Below are the code and all the weights of a small trained network. Each question names an input and a target symbol and asks about switching units off, where a switched-off unit gives its printed mean instead of its output.

import numpy as np


def w(rows, s, z=0):
    codes = np.array(rows[::2]) - 128.0
    scale = np.full(codes.shape[1], s)
    scale[-1] = z or s
    return codes * scale


def f(y):
    return y / 2 * (1 + np.tanh(0.7978845608 * (y + 0.044715 * y**3)))


def softmax(a):
    e = np.exp(a - a.max(-1, keepdims=True))
    return e / e.sum(-1, keepdims=True)


def log_softmax(a):
    a = a - a.max(-1, keepdims=True)
    return a - np.log(np.exp(a).sum(-1, keepdims=True))


def net(x, mask):
    ids = ['ΘΣΦΨαζμξπτω'.index(c) for c in x.split()]
    T = len(ids)
    res = E[ids] + P[:T]
    q, k, v = (res @ M[0].T for M in (Q, K, V))
    z = softmax(np.where(np.tri(T) > 0, q @ k.T / 2**0.5, -1e9)) @ v
    res = res + np.where(mask[0], z, O[0][:, -1]) @ O[0][:, :-1]
    y = f(res @ A[0][:, :-1].T + A[0][:, -1])
    res = res + np.where(mask[1:9], y, B[0][:, -1]) @ B[0][:, :-1]
    return log_softmax(res[-1] @ U[:, :-1].T + U[:, -1])


Q, K, V, O, A, B = {}, {}, {}, {}, {}, {}
E = w([
[172,82,214,202,65,132],'Θ',
[120,102,183,192,122,66],'Σ',
[93,135,97,80,247,106],'Φ',
[74,144,136,69,187,212],'Ψ',
[133,213,160,60,130,130],'α',
[32,99,157,247,114,148],'ζ',
[135,114,121,131,115,117],'μ',
[163,188,149,87,115,130],'ξ',
[211,154,109,113,50,249],'π',
[122,129,90,97,106,105],'τ',
[120,143,138,56,149,111],'ω',
],0.019)
P = w([
[147,30,169,2,236,171],'0',
[77,45,180,152,188,158],'1',
[89,46,150,102,119,134],'2',
[95,147,141,147,148,160],'3',
[82,183,194,129,68,152],'4',
[82,89,172,129,63,161],'5',
],0.0069)
Q[0] = w([
[156,215,160,141,241,78],'H1',
[120,117,159,9,1,65],'H1',
],0.0068)
K[0] = w([
[131,53,62,104,159,113],'H1',
[115,255,130,216,93,147],'H1',
],0.0079)
V[0] = w([
[70,90,2,63,105,85],'H1',
[177,47,83,177,137,224],'H1',
],0.0082)
O[0] = w([
[73,51,131,58,2,94,4],'H1',
[53,213,193,196,51,219,193],'H1',
],0.0083,0.0024)
A[0] = w([
[124,142,93,86,77,97,157],'N1',
[77,121,67,85,170,209,2],'N2',
[112,118,164,125,148,2,145],'N3',
[102,143,163,57,95,207,156],'N4',
[187,117,166,201,82,207,76],'N5',
[156,94,193,81,144,133,205],'N6',
[50,103,103,190,109,139,97],'N7',
[79,83,75,124,214,20,164],'N8',
],0.0092,0.0057)
B[0] = w([
[208,27,197,104,119,119,175],'N1',
[183,88,166,46,194,182,134],'N2',
[200,138,54,22,102,149,166],'N3',
[110,44,109,153,93,210,212],'N4',
[124,102,125,55,126,1,255],'N5',
[151,24,72,201,107,81,202],'N6',
[73,163,106,5,138,109,147],'N7',
[130,219,186,94,155,132,207],'N8',
],0.0083,0.0081)
U = w([
[140,105,206,162,114,72,117],'Θ',
[147,124,74,89,129,111,31],'Σ',
[158,220,66,56,218,104,80],'Φ',
[98,70,150,146,178,198,44],'Ψ',
[153,169,108,147,179,125,61],'α',
[1,167,162,162,140,161,172],'ζ',
[100,153,135,162,149,167,98],'μ',
[176,142,46,153,193,122,76],'ξ',
[180,123,94,120,18,172,217],'π',
[108,144,143,122,109,146,45],'τ',
[114,202,89,205,212,170,255],'ω',
],0.0092,0.0059)

Each question gives the input, a string of symbols that net reads in full, and the target symbol t.
The units are the heads (2 rows each of Q, K, V and O) and the neurons (one row each of A and B). Each row of codes is followed by its name. A weight is (code - 128) times the scale printed after its matrix; where a second scale follows, it is the last column's (O, A, B and U).
mask holds one flag per unit, heads first, then neurons. A switched-off unit (its flag False) gives its mean, the last column of its rows in O or B, instead of its output. The means were averaged over made-up inputs and are rounded, as every weight is.
A unit's drop is (log p(t) with every unit on - log p(t) with that unit switched off) / (log p(t) with every unit on - log p(t) with every unit switched off).
The circuit of an input: a set's keep is (log p(t) with only the set's units on - log p(t) with every unit switched off) / (log p(t) with every unit on - log p(t) with every unit switched off). Starting from all 9 units, units are removed one at a time, each time the one whose removal leaves the highest keep (on an exact tie, the one counted first), for as long as the keep stays at least 0.8.
units of the circuit, in order: the units of the circuit, biggest drop first
most important unit: the unit with the biggest drop
k most important neurons: the k neurons with the biggest drops, biggest first
drop when u is switched off: that unit's drop, to one decimal
input ζ ζ Θ ω, target ω: 2 most important neurons : N5, N1
input τ α ω Θ ξ, target ω: units of the circuit, in order : H1, N5, N1
input Φ α μ τ ω, target π: units of the circuit, in order : N5, N3, H1, N6
input π π α, target ζ: units of the circuit, in order : H1, N3
input π Θ Θ τ, target ω: units of the circuit, in order : H1, N5
input τ α ω, target Φ: 2 most important neurons : N8, N3
input τ α τ, target Φ: 2 most important neurons : N8, N4
input τ τ Θ π ω, target ζ: 2 most important neurons : N3, N1
input α τ τ α, target π: most important unit : H1
input τ τ τ π Σ, target π: units of the circuit, in order : N3, H1
input π τ α π Θ μ, target ω: units of the circuit, in order : H1, N1
input τ Ψ τ τ, target π: 2 most important neurons : N5, N1
input Θ π Ψ, target Ψ: 3 most important neurons : N2, N4, N8
input Θ α Θ ω, target ω: most important unit : N5
input α τ ω Ψ, target Ψ: drop when N2 is switched off : 0.3
input π Θ α, target ω: drop when N5 is switched off : 0.2
input Θ α ω, target Φ: drop when N4 is switched off : 0.2
